Below is a small trained network, with its code and all its weights. Each question gives an input and a class and asks what happens when units are switched off, that is, made to give their printed mean instead of their output.

import numpy as np


def w(rows, s, z=0):
    codes = np.array(rows[::2]) - 128.0
    scale = np.full(codes.shape[1], s)
    scale[-1] = z or s
    return codes * scale


def f(y):
    return y / 2 * (1 + np.tanh(0.7978845608 * (y + 0.044715 * y**3)))


def log_softmax(a):
    a = a - a.max(-1, keepdims=True)
    return a - np.log(np.exp(a).sum(-1, keepdims=True))


def net(x, mask):
    res = np.array(x, float).reshape(1, 7) / 4 @ E
    y = f(res @ A[0][:, :-1].T + A[0][:, -1])
    res = res + np.where(mask, y, B[0][:, -1]) @ B[0][:, :-1]
    return log_softmax(res[-1] @ U[:, :-1].T + U[:, -1])


A, B = {}, {}
E = w([
[164,115,187,53,133,27,26,62,168,143,110],'x0',
[188,103,56,52,70,205,39,158,61,70,102],'x1',
[232,97,80,156,111,74,208,127,171,94,81],'x2',
[102,98,140,100,110,138,143,148,135,158,104],'x3',
[96,69,107,123,135,97,126,153,87,176,82],'x4',
[92,138,104,98,124,105,140,139,114,162,90],'x5',
[157,181,255,211,95,73,93,202,93,82,92],'x6',
],0.0096)
A[0] = w([
[76,150,107,177,157,223,254,233,42,129,188,108],'N0',
[148,36,75,96,128,167,156,47,148,158,168,163],'N1',
[148,107,82,164,105,84,149,119,113,125,73,252],'N2',
[96,124,40,116,150,125,143,45,127,184,181,84],'N3',
[120,169,218,154,84,102,152,214,76,123,116,84],'N4',
[109,104,209,38,193,69,78,82,158,118,115,81],'N5',
[94,101,167,170,159,109,181,89,210,156,147,80],'N6',
[114,145,166,175,52,73,111,163,93,85,110,100],'N7',
[65,160,185,127,224,61,187,111,115,159,176,56],'N8',
[177,129,143,38,135,214,64,101,60,96,52,147],'N9',
[4,145,167,135,149,186,45,73,69,151,156,88],'N10',
],0.0076,0.0024)
B[0] = w([
[211,119,155,68,94,62,93,102,141,166,194,246],'N0',
[75,72,74,120,135,124,96,148,186,121,77,192],'N1',
[179,108,76,140,124,119,137,70,145,103,101,176],'N2',
[64,150,127,159,126,159,65,116,150,211,172,185],'N3',
[140,164,133,95,224,139,112,135,209,124,123,203],'N4',
[194,88,174,85,131,94,107,161,126,162,183,191],'N5',
[132,196,69,80,141,166,206,172,72,59,96,183],'N6',
[68,144,42,195,176,200,67,167,254,216,100,192],'N7',
[139,158,124,112,130,189,174,198,48,67,152,186],'N8',
[129,157,87,101,106,116,164,212,99,130,86,198],'N9',
[114,119,177,168,55,102,240,25,154,86,44,189],'N10',
],0.0086,0.014)
U = w([
[60,153,122,162,166,172,109,116,203,195,155,102],'0',
[214,135,175,95,95,26,136,105,114,199,220,51],'1',
[140,162,117,124,114,189,179,181,27,93,107,96],'2',
[172,132,161,190,74,100,217,2,174,116,39,250],'3',
],0.0089,0.0025)

Each question gives the input, the list of numbers given to net, and the class t.
The units are the neurons (one row each of A and B). Each row of codes is followed by its name. A weight is (code - 128) times the scale printed after its matrix; where a second scale follows, it is the last column's (A, B and U).
mask holds one flag per neuron, in row order. A switched-off neuron (its flag False) gives its mean, the last column of its row in B, instead of its output. The means were averaged over made-up inputs and are rounded, as every weight is.
A unit's drop is (log p(t) with every unit on - log p(t) with that unit switched off) / (log p(t) with every unit on - log p(t) with every unit switched off).
The circuit of an input: a set's keep is (log p(t) with only the set's units on - log p(t) with every unit switched off) / (log p(t) with every unit on - log p(t) with every unit switched off). Starting from all 11 units, units are removed one at a time, each time the one whose removal leaves the highest keep (on an exact tie, the one counted first), for as long as the keep stays at least 0.8.
circuit, biggest first: the units of the circuit, biggest drop first
top k neurons: the k neurons with the biggest drops, biggest first
drop when u is switched off: that unit's drop, to one decimal
input [-5,-7,-4,-3,-3,5,3], class 2: circuit, biggest first -> N8
input [-7,5,-8,-8,2,-2,1], class 3: top 2 neurons -> N10, N5
input [5,-7,-6,7,-8,-1,-1], class 2: circuit, biggest first -> N8, N6
input [1,8,5,8,1,3,-8], class 0: top 2 neurons -> N1, N3
input [4,-4,0,-2,2,-6,6], class 0: top 2 neurons -> N7, N0
input [7,8,2,6,-7,-3,-8], class 0: top 2 neurons -> N1, N0
input [6,8,6,8,-5,8,2], class 2: top 3 neurons -> N0, N9, N10
input [4,5,-2,2,3,-4,2], class 2: top 3 neurons -> N0, N9, N3
input [-3,0,-6,-6,-4,2,4], class 3: top 2 neurons -> N10, N3
input [4,-6,-2,-3,-6,1,-5], class 2: circuit, biggest first -> N8, N6
input [5,-5,-4,0,-8,-4,6], class 0: top 4 neurons -> N7, N0, N4, N9
input [-5,7,8,-1,3,2,-1], class 3: top 2 neurons -> N2, N8
input [4,-4,4,-3,2,6,6], class 0: top 3 neurons -> N7, N0, N10
input [4,6,5,-8,-3,0,-8], class 0: top 2 neurons -> N3, N1
input [4,3,-6,5,-4,8,4], class 3: circuit, biggest first -> N10
input [-5,-4,5,7,7,-2,2], class 1: top 3 neurons -> N0, N10, N1
input [-6,1,-6,-1,1,-1,5], class 1: top 2 neurons -> N0, N1
input [0,-8,7,-2,-8,-8,-2], class 2: circuit, biggest first -> N6, N8
input [-8,-5,-2,-8,-8,-6,6], class 1: top 3 neurons -> N0, N1, N3
input [-6,7,8,2,-7,-3,7], class 3: circuit, biggest first -> N8
input [7,7,4,4,-4,-5,-7], class 0: drop when N6 is switched off -> 0.2
input [3,-6,6,-6,6,-6,4], class 2: drop when N0 is switched off -> 0.2
input [-7,-2,-6,2,-8,-5,3], class 1: drop when N0 is switched off -> 1.3
input [-1,-3,0,-8,-5,1,4], class 0: drop when N7 is switched off -> 0.3
